Below are the code and all the weights of a small trained network. Each question names an input and a class and asks about switching units off, where a switched-off unit gives its printed mean instead of its output.

import numpy as np


def w(rows, s, z=0):
    codes = np.array(rows[::2]) - 128.0
    scale = np.full(codes.shape[1], s)
    scale[-1] = z or s
    return codes * scale


def norm(h):
    return h / np.sqrt((h * h).mean(-1, keepdims=True) + 1e-5)


def f(y):
    return y / 2 * (1 + np.tanh(0.7978845608 * (y + 0.044715 * y**3)))


def log_softmax(a):
    a = a - a.max(-1, keepdims=True)
    return a - np.log(np.exp(a).sum(-1, keepdims=True))


def net(x, mask):
    res = np.array(x, float).reshape(1, 3) / 4 @ E
    u = 0
    for l in range(2):
        y = f(norm(res) @ A[l][:, :-1].T + A[l][:, -1])
        res = res + np.where(mask[u : u + 13], y, B[l][:, -1]) @ B[l][:, :-1]
        u += 13
    return log_softmax(norm(res)[-1] @ U[:, :-1].T + U[:, -1])


A, B = {}, {}
E = w([
[133,128,129],'x0',
[212,187,213],'x1',
[253,2,220],'x2',
],0.0058)
A[0] = w([
[124,204,255,48],'L0N1',
[188,53,146,255],'L0N2',
[167,187,58,75],'L0N3',
[187,172,126,193],'L0N4',
[107,59,47,120],'L0N5',
[72,117,170,114],'L0N6',
[171,214,213,41],'L0N7',
[98,225,39,185],'L0N8',
[125,170,110,106],'L0N9',
[218,23,124,176],'L0N10',
[95,145,77,103],'L0N11',
[158,210,180,73],'L0N12',
[82,94,94,140],'L0N13',
],0.011,0.0029)
B[0] = w([
[159,2,49,182],'L0N1',
[39,191,58,240],'L0N2',
[142,153,141,141],'L0N3',
[167,170,55,165],'L0N4',
[119,80,103,182],'L0N5',
[237,59,93,128],'L0N6',
[96,36,30,187],'L0N7',
[159,153,173,244],'L0N8',
[138,84,198,139],'L0N9',
[96,240,118,255],'L0N10',
[91,162,189,162],'L0N11',
[210,32,62,167],'L0N12',
[161,49,164,163],'L0N13',
],0.0076,0.0071)
A[1] = w([
[191,121,254,59],'L1N1',
[113,183,60,82],'L1N2',
[148,6,117,164],'L1N3',
[78,222,153,156],'L1N4',
[58,160,125,120],'L1N5',
[163,183,72,62],'L1N6',
[131,247,113,116],'L1N7',
[50,71,81,253],'L1N8',
[169,120,93,90],'L1N9',
[154,53,163,175],'L1N10',
[132,133,104,71],'L1N11',
[102,112,134,168],'L1N12',
[122,173,251,62],'L1N13',
],0.0093,0.0019)
B[1] = w([
[254,144,85,143],'L1N1',
[144,128,154,213],'L1N2',
[187,168,66,187],'L1N3',
[187,141,194,254],'L1N4',
[175,97,79,199],'L1N5',
[102,97,161,180],'L1N6',
[111,162,134,251],'L1N7',
[209,67,62,237],'L1N8',
[83,89,104,141],'L1N9',
[159,216,131,136],'L1N10',
[144,99,139,131],'L1N11',
[158,109,85,141],'L1N12',
[121,86,34,175],'L1N13',
],0.0081,0.0049)
U = w([
[142,61,84,199],'0',
[133,229,226,138],'1',
[162,142,129,254],'2',
[164,134,133,60],'3',
[76,38,251,12],'4',
[63,34,247,13],'5',
],0.014,0.0067)

Each question gives the input, the list of numbers given to net, and the class t.
The units are the neurons (one row each of A and B). Each row of codes is followed by its name. A weight is (code - 128) times the scale printed after its matrix; where a second scale follows, it is the last column's (A, B and U).
mask holds one flag per neuron, layer by layer. A switched-off neuron (its flag False) gives its mean, the last column of its row in B, instead of its output. The means were averaged over made-up inputs and are rounded, as every weight is.
A unit's drop is (log p(t) with every unit on - log p(t) with that unit switched off) / (log p(t) with every unit on - log p(t) with every unit switched off).
The circuit of an input: a set's keep is (log p(t) with only the set's units on - log p(t) with every unit switched off) / (log p(t) with every unit on - log p(t) with every unit switched off). Starting from the 12 units with the biggest drops (on a tie, the unit counted first), units are removed one at a time, each time the one whose removal leaves the highest keep (on an exact tie, the one counted first), for as long as the keep stays at least 0.8.
circuit, biggest first: the units of the circuit, biggest drop first
unit that matters most: the unit with the biggest drop
top k neurons: the k neurons with the biggest drops, biggest first
k most important neurons of layer l: the k neurons of layer l with the biggest drops, biggest first
input [0,8,-6], class 0: circuit, biggest first : [L0N7; L0N1]
input [-5,5,-5], class 0: circuit, biggest first : [L0N1; L0N10]
input [-1,6,-7], class 1: 3 most important neurons of layer 0 : [L0N8; L0N5; L0N2]
input [-4,8,-7], class 0: circuit, biggest first : [L0N1; L0N7; L0N10]
input [-1,1,-6], class 1: unit that matters most : L1N8
input [-1,6,-6], class 0: top 3 neurons : [L0N1; L0N12; L0N10]
input [-2,8,-8], class 0: circuit, biggest first : [L0N1; L0N10]
input [-1,-3,-5], class 1: 2 most important neurons of layer 1 : [L1N8; L1N4]
input [5,1,-5], class 1: top 2 neurons : [L1N8; L0N1]
input [0,8,6], class 0: 4 most important neurons of layer 0 : [L0N1; L0N7; L0N8; L0N2]
input [7,6,-7], class 1: 2 most important neurons of layer 1 : [L1N8; L1N13]
input [-3,5,8], class 1: top 2 neurons : [L0N10; L0N2]
input [-4,5,-5], class 0: top 3 neurons : [L0N12; L0N1; L0N10]
input [6,-5,8], class 1: unit that matters most : L0N10
